Below is a small trained network, with its code and all its weights. Each question gives an input and a class and asks what happens when units are switched off, that is, made to give their printed mean instead of their output.

import numpy as np


def w(rows, s, z=0):
    codes = np.array(rows[::2]) - 128.0
    scale = np.full(codes.shape[1], s)
    scale[-1] = z or s
    return codes * scale


def norm(h):
    return h / np.sqrt((h * h).mean(-1, keepdims=True) + 1e-5)


def f(y):
    return np.maximum(y, 0)


def log_softmax(a):
    a = a - a.max(-1, keepdims=True)
    return a - np.log(np.exp(a).sum(-1, keepdims=True))


def net(x, mask):
    res = np.array(x, float).reshape(1, 6) / 4 @ E
    u = 0
    for l in range(2):
        y = f(norm(res) @ A[l][:, :-1].T + A[l][:, -1])
        res = res + np.where(mask[u : u + 4], y, B[l][:, -1]) @ B[l][:, :-1]
        u += 4
    return log_softmax(norm(res)[-1] @ U[:, :-1].T + U[:, -1])


A, B = {}, {}
E = w([
[137,112,145,221],'x0',
[103,91,62,140],'x1',
[129,129,129,129],'x2',
[128,128,126,124],'x3',
[128,129,129,126],'x4',
[102,254,124,173],'x5',
],0.0073)
A[0] = w([
[65,207,140,121,159],'0.n0',
[184,105,70,174,152],'0.n1',
[43,95,2,144,6],'0.n2',
[114,173,81,59,2],'0.n3',
],0.009,0.0019)
B[0] = w([
[164,50,116,135,254],'0.n0',
[124,83,129,149,202],'0.n1',
[179,214,248,110,242],'0.n2',
[44,121,129,118,195],'0.n3',
],0.012,0.0038)
A[1] = w([
[70,94,112,1,213],'1.n0',
[89,121,50,80,131],'1.n1',
[120,79,96,246,68],'1.n2',
[120,253,24,174,251],'1.n3',
],0.008,0.0031)
B[1] = w([
[125,158,119,206,254],'1.n0',
[56,88,188,123,156],'1.n1',
[1,153,162,15,194],'1.n2',
[178,5,91,128,179],'1.n3',
],0.011,0.006)
U = w([
[135,126,167,131,250],'0',
[200,29,24,113,251],'1',
[55,165,142,129,74],'2',
[141,140,187,130,45],'3',
[254,192,163,109,39],'4',
[138,139,143,124,135],'5',
],0.011,0.0029)

Each question gives the input, the list of numbers given to net, and the class t.
The units are the neurons (one row each of A and B). Each row of codes is followed by its name. A weight is (code - 128) times the scale printed after its matrix; where a second scale follows, it is the last column's (A, B and U).
mask holds one flag per neuron, layer by layer. A switched-off neuron (its flag False) gives its mean, the last column of its row in B, instead of its output. The means were averaged over made-up inputs and are rounded, as every weight is.
A unit's drop is (log p(t) with every unit on - log p(t) with that unit switched off) / (log p(t) with every unit on - log p(t) with every unit switched off).
The circuit of an input: a set's keep is (log p(t) with only the set's units on - log p(t) with every unit switched off) / (log p(t) with every unit on - log p(t) with every unit switched off). Starting from all 8 units, units are removed one at a time, each time the one whose removal leaves the highest keep (on an exact tie, the one counted first), for as long as the keep stays at least 0.8.
circuit, biggest first: the units of the circuit, biggest drop first
k most important neurons: the k neurons with the biggest drops, biggest first
k most important neurons of layer l: the k neurons of layer l with the biggest drops, biggest first
drop of u: that unit's drop, to one decimal
input [-8,4,-6,5,5,-6], class 2: 3 most important neurons => 0.n0, 1.n0, 1.n3
input [4,8,-7,1,5,2], class 4: circuit, biggest first => 0.n2
input [4,-3,5,-6,6,8], class 1: 2 most important neurons => 1.n3, 0.n2
input [-7,-7,2,1,-1,8], class 1: circuit, biggest first => 1.n3, 0.n2, 1.n2
input [-7,-4,-2,3,2,-1], class 2: 3 most important neurons => 0.n2, 1.n0, 0.n3
input [0,-7,-4,3,-3,3], class 4: 2 most important neurons => 1.n2, 1.n3
input [6,-3,-3,-2,2,-2], class 2: circuit, biggest first => 0.n2, 1.n2
input [8,3,2,-7,4,-2], class 2: 3 most important neurons => 1.n2, 0.n0, 1.n3
input [-4,0,-1,-3,3,-1], class 2: circuit, biggest first => 0.n3, 1.n0
input [-4,8,7,-6,6,6], class 4: 2 most important neurons => 0.n2, 1.n2
input [2,-6,1,-2,5,0], class 4: 2 most important neurons of layer 1 => 1.n2, 1.n1
input [-5,3,-4,4,-3,6], class 1: 3 most important neurons => 1.n3, 1.n2, 0.n1
input [5,-3,-4,2,-2,7], class 1: circuit, biggest first => 1.n3, 0.n2
input [-8,4,-3,8,5,-1], class 2: circuit, biggest first => 1.n0
input [6,7,2,5,-1,8], class 1: 2 most important neurons => 1.n3, 1.n0
input [-8,2,6,-3,-4,-5], class 2: 3 most important neurons => 1.n0, 0.n0, 1.n3
input [-5,4,-7,5,-3,-4], class 3: 2 most important neurons => 0.n2, 1.n2
input [3,4,-7,-4,5,-5], class 3: 3 most important neurons of layer 0 => 0.n2, 0.n0, 0.n1
input [8,-5,-2,3,5,-5], class 2: 2 most important neurons of layer 1 => 1.n2, 1.n3
input [0,5,-4,-4,-4,8], class 1: circuit, biggest first => 1.n3
input [-1,6,-3,-5,0,0], class 4: drop of 0.n2 => 0.9
